Each row was made from one walk, in order. Every step used is in the known rows, and no mark comes twice. Write each row's walk.
Known rows:
bipin -> fusi -> bofit -> badapen: [-0.17 -4.32  2.71  1.35  1.65  0.52  0.62  2.06 -1.35 -3.02  4.22  1.86
  0.61 -1.00  0.80  0.10  1.09  1.00  2.28  1.65 -1.88  1.16  2.32  0.78]
fusi -> bipin -> bofit -> badapen -> ketu: [-0.11 -3.47  2.57 -1.80  0.84 -0.15 -0.01  5.10 -0.10 -1.85  2.23  2.14
 -0.20 -1.16  1.18  1.00  0.97  1.45  1.01  1.84 -0.69  0.81  3.53  0.05]
fusi -> bipin -> bofit -> badapen: [-0.42 -3.54  2.31 -1.75  1.11 -0.08  0.53  3.87 -0.66 -1.90  3.48  2.30
  0.76 -1.80  0.57  0.55  1.00  1.31  1.62  2.37 -0.47  0.58  2.84  0.09]
bofit -> fusi: [ 0.01 -2.87  0.35 -0.67  0.21  0.79  0.73  1.48  0.34 -1.31 -0.08 -0.77
 -1.61 -1.31  0.42 -1.17  1.57  1.68  0.30  1.61 -0.06 -0.14 -0.78 -0.19]
gavi -> badapen -> gozal -> bipin: [ 1.58 -1.32 -0.04 -0.96 -1.38  0.98  0.26 -2.73  0.83 -2.18  2.92 -2.50
 -0.31  0.03  0.37  0.69  0.92  2.82 -4.69 -0.67 -0.81  0.92 -2.90 -0.66]
gozal -> bipin -> fusi -> bofit -> badapen -> ketu: [ 2.57 -2.16  1.91  0.23  0.15  0.34  0.34  1.56 -0.67 -2.33  2.53  0.90
  0.64  0.06  0.08 -0.32  0.70  1.77 -0.76  0.97 -1.90  1.37  1.41  0.42]
ketu -> gozal -> gavi -> badapen -> bofit -> fusi: [ 1.17 -2.00 -1.57  0.47 -1.34  1.26  0.37 -0.03  0.97 -2.73  0.91 -3.37
 -1.45 -0.72 -0.45 -1.22  0.78  1.45 -1.90 -2.01 -0.90 -0.65 -4.91 -1.16]
fusi -> bofit -> badapen: [-1.52 -3.49  2.33  1.93  1.06 -0.26  0.80  2.19 -0.46 -1.81  3.54  2.55
 -0.34 -1.87  0.52  1.03  0.53  1.35  1.50  2.41 -0.60  0.42  2.10 -0.21]
badapen -> ketu -> gozal -> bipin: [ 2.57 -1.89 -0.57  0.91 -1.89 -0.89 -0.69  2.14  1.99 -2.48 -0.78 -3.63
 -2.96  1.05  0.14  0.32  0.12  0.66 -5.00 -1.45 -1.10 -0.48 -2.36 -0.69]
bipin -> fusi -> bofit -> badapen -> gozal -> gavi: [ 0.98 -3.74  2.68  1.61  1.56  0.75  0.41  0.74 -0.87 -3.17  3.60  1.24
  0.19  0.00  1.27 -0.64  0.81  1.72  1.43  1.08 -1.88  1.55  1.43  0.25]
gavi -> badapen -> bipin: [-0.64 -2.46 -0.37 -1.17 -1.85  1.47  0.22  1.18  0.41 -1.87  3.18 -2.96
 -1.06 -0.78 -0.27  0.13  1.72  2.39 -2.95 -0.31 -1.93  0.10 -1.17 -0.48]
gozal -> fusi: [ 1.23 -1.84 -0.92  0.80 -0.22 -0.53  0.68 -1.23  0.25 -2.27  3.18 -1.70
 -0.09 -0.16 -0.62 -0.03  0.50 -0.56 -3.46  0.59 -0.63  0.11 -3.74 -0.05]
bofit -> badapen: [-1.06 -3.23  0.68  1.46  0.64 -0.34  0.70  1.78  0.54 -1.61  1.23  0.20
 -1.02 -1.75  0.93  0.32  0.80  1.73 -0.94  1.39  0.13  0.11  2.01 -0.47]
ketu -> gozal -> fusi -> bipin -> bofit: [ 2.14 -2.45 -0.61 -0.14 -0.16 -0.65  0.22  0.99 -0.08 -3.20  3.06 -2.67
  0.42  0.13 -0.82  0.15  0.05 -0.85 -2.26  0.25 -0.56 -0.40 -4.00 -0.50]
gozal -> ketu: [-0.16 -2.65 -0.24  0.45 -0.77 -0.63  0.47 -0.47  1.20 -2.46  1.54 -1.22
 -1.65  0.49 -0.16  0.79  0.80 -1.72 -3.27 -0.20 -1.94  0.32 -3.65  0.10]
ketu -> gozal: [ 0.57 -3.30 -1.00  1.71 -0.97 -1.03  0.12  0.46  1.16 -3.04  1.54 -3.71
 -2.02 -0.39 -0.39  0.13  0.23 -0.18 -3.04 -0.74 -0.68 -1.33 -3.57 -0.68]
gozal -> gavi -> badapen -> ketu: [-0.62 -1.81 -0.32  0.39 -1.07  1.70  0.33 -0.59  1.90 -2.46  3.22 -1.80
 -2.33 -0.23  0.23  0.02  1.31  0.76 -3.68 -2.18 -1.41  0.39 -2.82 -0.27]
bipin -> bofit -> badapen -> gozal -> gavi -> ketu: [ 0.53 -3.27  1.42 -0.26  0.11 -0.72  0.22  0.79  0.36 -2.32  2.15 -0.23
 -0.55 -0.07  1.31  0.03  0.75  2.47 -0.60  0.73 -1.11  1.32  2.50  0.48]
bipin -> bofit -> badapen: [-0.42 -3.62  1.39  0.07  0.49 -0.67  0.57  2.40 -0.13 -1.98  2.92  0.25
  0.03 -1.73  0.62  0.65  0.88  2.39  1.28  1.82 -0.33  1.08  4.17  0.72]
bipin -> fusi: [ 0.77 -4.07  0.92  0.40  0.37  0.15  0.37  0.45 -0.37 -3.31  3.40 -0.95
 -0.41 -0.36  0.34 -0.65  1.31  0.28 -0.61  0.08 -2.11  0.35 -0.48  0.95]
bipin -> fusi -> bofit: [ 0.34 -4.31  2.39  0.92  0.91  0.24  0.50  1.02 -1.23 -3.36  5.02  1.07
  0.28 -0.58  0.17 -0.06  1.11  0.12  1.52  1.01 -2.58  0.74  0.16  1.09]
gavi -> badapen -> bipin -> bofit: [-0.19 -2.67  0.10 -1.99 -1.75  1.30  0.19  1.72 -0.08 -2.04  4.06 -2.81
 -0.35 -0.88 -0.34  0.39  1.72  2.91 -1.27  0.16 -2.11  0.84  0.58  0.23]
badapen -> gozal -> bipin -> bofit: [ 3.87 -1.79  0.63 -0.69 -1.30 -1.16 -0.16 -1.15  0.47 -2.02  1.54 -2.14
 -0.33  0.76  0.31 -0.25  0.12  3.23 -2.98  0.81 -0.89  1.16 -0.51 -0.12]

Write each row's walk:
[ 1.41 -3.78  1.55 -0.04 -0.74  0.31 -0.14  3.64 -1.17 -2.49  2.85 -1.08
 -0.58  0.24 -0.19 -1.21  1.31  1.91  0.46  1.35 -3.50  0.46  1.03  0.26] => badapen -> bipin -> fusi -> bofit
[ 0.65 -2.86 -0.81 -0.90 -0.81 -1.02  0.27  0.19  0.40 -3.26  2.70 -1.96
 -0.53  1.00 -0.51  0.15  0.58 -2.67 -5.14 -1.08 -2.08 -1.32 -6.15 -0.17] => gavi -> ketu -> gozal -> fusi -> bipin
[ 2.11 -2.23 -0.24  0.56 -0.74 -0.60 -0.75  3.03  1.52 -2.78 -0.15 -2.78
 -2.41  1.28  0.57  0.78  0.17 -0.78 -4.42 -0.96 -0.95 -0.34 -3.41 -0.91] => badapen -> ketu -> gozal -> fusi -> bipin
[ 0.89 -1.90  0.73  1.31  0.39  0.00  0.61  1.73 -0.91 -1.67  3.19  0.10
  0.79 -0.38 -0.32  0.10  0.32  1.15 -0.76  2.45 -0.97  0.90 -0.32 -0.60] => gozal -> fusi -> bofit -> badapen -> bipin
[ 1.19 -3.22  0.42 -1.17 -1.83 -0.61 -0.19  3.83 -0.20 -1.71  2.10 -2.62
 -1.13 -0.33 -0.52 -0.79  1.15  2.84 -0.40  1.39 -2.37  0.30  2.01  0.31] => badapen -> bipin -> bofit
[-0.44 -2.99  1.75  2.67  0.51  0.06  0.12  3.15  0.72 -2.28  1.72  0.84
 -1.90 -0.53  0.84  0.80  0.21  1.14  0.11  0.59 -0.84  0.38  1.00 -0.76] => fusi -> bofit -> badapen -> ketu -> gozal -> gavi
[-0.78 -3.33  2.11  1.34  0.20 -0.05  0.39  3.97 -0.65 -1.43  2.51  1.38
 -0.61 -1.26  0.29  0.28  0.69  2.48  1.25  2.72 -1.43  0.47  2.86 -0.62] => fusi -> bofit -> badapen -> bipin
[ 1.55 -2.37 -0.65  2.16 -0.29 -0.73  0.37 -0.19  0.09 -3.22  3.25 -2.70
 -0.34  0.14 -0.96  0.46 -0.24 -1.01 -2.44  0.18 -0.83 -0.51 -4.91 -0.63] => ketu -> gozal -> fusi -> bofit
[ 1.51 -2.19  1.14  0.52  1.21 -0.25  0.18  0.93  0.25 -1.73  0.46  0.13
 -0.04  0.08  1.71  0.27  0.26  2.21 -2.38  1.91  0.56  0.98  0.26 -1.36] => bofit -> badapen -> gozal -> fusi -> bipin
[ 2.26 -1.62  0.80 -0.76 -0.82 -0.57  0.30  1.87  0.32 -1.48  1.59 -0.55
  0.24 -0.57 -0.10  0.11  0.54  2.86 -1.53  1.14 -0.62  1.34  2.86  0.35] => gozal -> bipin -> bofit -> badapen -> ketu
[ 1.73 -3.62  0.42 -0.44 -1.20  0.28 -0.21  3.09 -0.47 -2.39  1.61 -2.73
 -1.09  0.36 -0.04 -1.74  1.51  2.04 -1.30  0.59 -3.08  0.18  0.57  0.16] => badapen -> bipin -> fusi
[ 0.56 -3.56  1.02  0.47  0.15  0.41  0.14  4.05 -0.45 -1.83  0.50 -1.14
 -0.60 -0.57  0.96 -1.19  1.34  3.02 -0.32  1.52 -1.58  0.63  3.57 -0.36] => bofit -> badapen -> bipin -> fusi
[ 1.19 -2.14  0.90 -1.16  1.05 -0.04  0.70  1.66 -0.89 -2.08  3.91  0.92
  1.81 -0.78 -0.12  0.32  0.57  0.20 -0.50  2.17 -0.33  0.99 -0.30  0.01] => gozal -> fusi -> bipin -> bofit -> badapen
[ 0.00 -2.94  1.29 -2.35  0.85  1.21  0.69  2.96 -0.21 -1.22  0.50  1.16
 -0.81 -1.49  0.48 -1.15  1.70  1.18  1.05  2.28 -0.07 -0.31 -0.91 -0.60] => bofit -> fusi -> bipin
[ 0.05 -3.59  1.90 -2.22  0.31 -0.33  0.38  2.94 -0.56 -2.21  4.29  1.56
  0.35 -1.33 -0.11  0.46  1.02  0.48  0.83  1.76 -1.18  0.13  0.70  0.41] => fusi -> bipin -> bofit
[ 1.14 -1.99 -0.90 -0.58 -0.95  1.52  0.34  1.02  0.60 -2.67  1.17 -2.16
 -0.95 -0.83 -0.40 -1.16  0.86  1.16 -1.37 -1.63 -0.93 -0.77 -4.98 -1.41] => ketu -> gozal -> gavi -> badapen -> bofit -> fusi -> bipin
[ 1.02 -3.09 -0.16  1.58 -1.34 -0.98 -0.83  2.95  2.19 -2.78 -0.89 -3.37
 -3.86  0.78  0.85  0.93  0.35  0.18 -3.99 -1.56 -1.17 -0.63 -1.84 -0.59] => badapen -> ketu -> gozal
[ 1.77 -2.54  0.32  0.68 -0.80 -1.04 -0.33 -1.36  1.51 -2.45 -0.16 -2.27
 -2.33  1.86  1.30  0.72  0.35  0.37 -4.24 -0.12 -1.49  0.92 -3.37 -0.65] => badapen -> gozal -> ketu
[ 1.25 -2.56 -0.61  1.94 -1.37 -0.44 -0.63  2.09  2.48 -2.87 -0.33 -3.58
 -4.04  1.02  0.54  0.01  0.33  0.07 -4.24 -2.23 -1.25 -0.67 -2.84 -0.75] => badapen -> ketu -> gozal -> gavi
[ 1.11 -2.22  0.67 -0.23 -0.96  1.58 -0.17  0.85  0.56 -3.28  3.13 -2.38
 -0.73  0.33  0.26  1.30  1.04  1.09 -2.79 -1.72 -2.06  0.91 -2.02  0.01] => gavi -> badapen -> ketu -> gozal -> bipin -> fusi -> bofit
[ 0.31 -2.16 -0.48 -0.41 -1.16  2.32  0.54 -0.31  0.36 -2.72  4.24 -2.71
 -0.78 -0.15 -0.51 -1.73  1.75  1.64 -2.44 -1.36 -2.52  0.47 -2.44 -0.15] => gozal -> gavi -> badapen -> bipin -> fusi
[-0.77 -2.70 -0.56  0.17 -1.13 -0.17  0.76 -1.33  1.25 -2.61  3.61 -0.80
 -1.93  0.11 -0.51 -1.17  1.10 -1.28 -4.01 -1.55 -2.32 -0.87 -4.25  0.33] => gozal -> gavi -> ketu
[ 2.54 -1.83 -1.42  0.95 -1.70 -0.89  0.34 -0.53  0.90 -2.69  1.47 -3.97
 -0.88 -0.05 -1.36 -0.57 -0.01  0.44 -4.28 -0.69 -0.63 -1.08 -4.25 -0.84] => ketu -> gozal -> bipin
[ 0.73 -3.04  2.23 -1.41  1.04  0.11  0.26  2.64 -0.18 -2.07  2.82  1.71
  0.30 -0.82  0.97 -0.17  0.72  2.14  0.77  1.85 -0.40  0.92  1.95 -0.42] => fusi -> bipin -> bofit -> badapen -> gozal -> gavi
[ 0.62 -2.70  0.89  1.33  0.45 -0.63  0.06  0.51  1.15 -1.91 -0.96 -0.78
 -1.56  0.58  2.00  0.73  0.40  1.78 -2.73  0.95 -0.32  1.24  0.48 -1.00] => bofit -> badapen -> gozal -> ketu
[ 1.61 -2.76  0.82 -2.08 -0.59  0.03  0.05  4.11 -0.72 -0.98 -1.03  2.12
 -0.65 -1.69  0.49 -1.04  1.10  2.53  1.58  1.11 -1.43 -0.40 -0.78 -0.74] => badapen -> bofit -> fusi -> bipin
[ 0.11 -2.02  0.03  0.65 -0.85  1.14 -0.15  0.57  1.03 -2.99  3.06 -2.62
 -1.33  0.24  0.36  2.08  0.73  0.24 -3.46 -1.52 -1.25  0.69 -3.24 -0.42] => gavi -> badapen -> ketu -> gozal -> fusi -> bofit
[ 3.13 -2.12  0.94 -0.99  0.20 -0.77 -0.23 -0.17 -0.07 -2.41  2.24 -0.93
  0.22  1.08  0.87  0.27  0.21  1.41 -2.59  1.39 -0.65  1.17 -2.06 -0.52] => badapen -> gozal -> fusi -> bipin -> bofit
[ 0.69 -3.14  2.40 -1.89  0.92 -0.37  0.10  2.86 -0.22 -2.13  1.89  1.62
  0.38 -0.20  1.21  0.91  0.73  1.18  0.34  2.04 -0.82  1.42  1.63 -0.26] => fusi -> bipin -> bofit -> badapen -> gozal -> ketu
